Here is a tiny trained network, its code and every weight. The questions are about switching its units off for an input and a class, where a switched-off unit gives its printed mean instead of its output.

import numpy as np


def w(rows, s, z=0):
    codes = np.array(rows[::2]) - 128.0
    scale = np.full(codes.shape[1], s)
    scale[-1] = z or s
    return codes * scale


def f(y):
    return np.maximum(y, 0)


def log_softmax(a):
    a = a - a.max(-1, keepdims=True)
    return a - np.log(np.exp(a).sum(-1, keepdims=True))


def net(x, mask):
    res = np.array(x, float).reshape(1, 4) / 4 @ E
    y = f(res @ A[0][:, :-1].T + A[0][:, -1])
    res = res + np.where(mask, y, B[0][:, -1]) @ B[0][:, :-1]
    return log_softmax(res[-1] @ U[:, :-1].T + U[:, -1])


A, B = {}, {}
E = w([
[127,145,191,17,184,117,83,94,139],'x0',
[127,135,169,134,178,121,54,205,5],'x1',
[123,105,152,129,127,194,183,164,149],'x2',
[92,17,193,167,145,102,172,162,130],'x3',
],0.014)
A[0] = w([
[127,104,84,214,110,48,94,107,72,199],'n1',
[89,137,134,214,82,161,133,173,42,127],'n2',
[112,118,96,75,198,124,78,179,113,71],'n3',
[113,167,64,146,85,101,143,90,145,146],'n4',
[151,79,92,181,124,143,143,201,28,104],'n5',
[117,77,225,30,197,98,102,139,122,216],'n6',
[126,248,124,39,154,132,87,67,139,189],'n7',
[142,167,108,184,115,154,91,184,48,160],'n8',
[111,122,107,171,52,162,182,37,197,151],'n9',
[150,205,111,105,125,164,118,140,149,109],'n10',
[137,78,150,209,126,143,217,125,154,169],'n11',
[171,131,130,226,110,74,110,119,65,253],'n12',
[75,19,154,159,51,169,186,131,173,198],'n13',
[113,224,112,81,150,106,111,128,192,189],'n14',
[146,133,155,114,158,103,69,149,58,135],'n15',
[109,90,195,91,143,102,50,136,102,183],'n16',
[125,94,130,203,100,132,135,185,51,199],'n17',
[169,51,194,156,111,156,197,153,143,160],'n18',
[120,68,162,194,130,151,205,111,91,200],'n19',
[80,183,158,85,193,131,59,189,50,219],'n20',
[179,111,103,177,101,152,105,123,50,66],'n21',
[190,102,123,197,114,30,120,53,108,109],'n22',
],0.012,0.006)
B[0] = w([
[55,192,46,63,62,110,45,168,72,201],'n1',
[182,163,110,63,142,171,99,240,177,209],'n2',
[74,145,150,205,177,70,178,166,51,174],'n3',
[130,198,85,65,57,124,83,100,134,190],'n4',
[186,193,197,153,201,106,88,220,171,217],'n5',
[119,110,197,173,255,66,92,48,95,239],'n6',
[188,140,118,182,109,188,191,45,62,236],'n7',
[203,204,129,87,43,142,51,201,193,212],'n8',
[64,172,51,170,110,56,209,69,201,237],'n9',
[195,95,107,199,149,194,188,81,128,174],'n10',
[78,141,34,189,158,36,190,179,214,204],'n11',
[107,252,95,57,103,100,46,215,111,208],'n12',
[14,131,87,199,218,53,204,167,155,223],'n13',
[200,129,99,163,113,133,167,28,78,201],'n14',
[178,167,161,163,220,180,115,191,76,208],'n15',
[120,136,193,95,206,110,98,122,69,210],'n16',
[120,158,65,80,183,129,96,181,218,222],'n17',
[56,102,172,181,196,80,198,200,191,198],'n18',
[108,171,77,160,176,63,143,202,204,200],'n19',
[195,89,137,173,216,203,107,129,58,250],'n20',
[150,193,98,188,102,93,88,193,167,170],'n21',
[36,164,80,67,93,44,142,93,38,174],'n22',
],0.0098,0.022)
U = w([
[176,134,143,141,181,210,162,136,61,78],'0',
[168,160,125,154,115,180,104,175,92,1],'1',
[66,78,112,145,111,99,208,175,197,146],'2',
[78,172,61,98,57,106,95,123,69,62],'3',
[187,158,112,105,143,168,89,232,132,67],'4',
[125,69,246,106,211,101,82,126,71,212],'5',
[154,167,90,139,79,148,206,66,185,235],'6',
],0.013,0.0089)

Each question gives the input, the list of numbers given to net, and the class t.
The units are the neurons (one row each of A and B). Each row of codes is followed by its name. A weight is (code - 128) times the scale printed after its matrix; where a second scale follows, it is the last column's (A, B and U).
mask holds one flag per neuron, in row order. A switched-off neuron (its flag False) gives its mean, the last column of its row in B, instead of its output. The means were averaged over made-up inputs and are rounded, as every weight is.
A unit's drop is (log p(t) with every unit on - log p(t) with that unit switched off) / (log p(t) with every unit on - log p(t) with every unit switched off).
The circuit of an input: a set's keep is (log p(t) with only the set's units on - log p(t) with every unit switched off) / (log p(t) with every unit on - log p(t) with every unit switched off). Starting from the 12 units with the biggest drops (on a tie, the unit counted first), units are removed one at a time, each time the one whose removal leaves the highest keep (on an exact tie, the one counted first), for as long as the keep stays at least 0.8.
units of the circuit, in order: the units of the circuit, biggest drop first
top k neurons: the k neurons with the biggest drops, biggest first
drop of u: that unit's drop, to one decimal
input [1,5,4,5], class 5: units of the circuit, in order -> [n6]
input [-8,-4,-1,-8], class 6: top 4 neurons -> [n9, n10, n16, n14]
input [6,2,-5,-1], class 5: top 2 neurons -> [n6, n16]
input [-5,2,0,7], class 2: top 2 neurons -> [n13, n11]
input [-8,1,-6,-6], class 3: top 2 neurons -> [n1, n22]
input [-8,-2,-7,4], class 3: top 3 neurons -> [n1, n12, n22]
input [-7,-3,-1,-2], class 3: top 2 neurons -> [n4, n1]
input [4,-1,8,-2], class 0: top 2 neurons -> [n9, n11]
input [7,1,0,-2], class 0: top 2 neurons -> [n7, n14]
input [7,0,-1,0], class 5: drop of n6 -> 0.3
input [-6,-3,-4,-3], class 3: drop of n5 -> 0.0
input [6,-3,0,-8], class 6: drop of n15 -> 0.1
input [4,-5,-5,5], class 2: drop of n20 -> 0.4
input [5,4,6,-4], class 0: top neuron -> [n7]
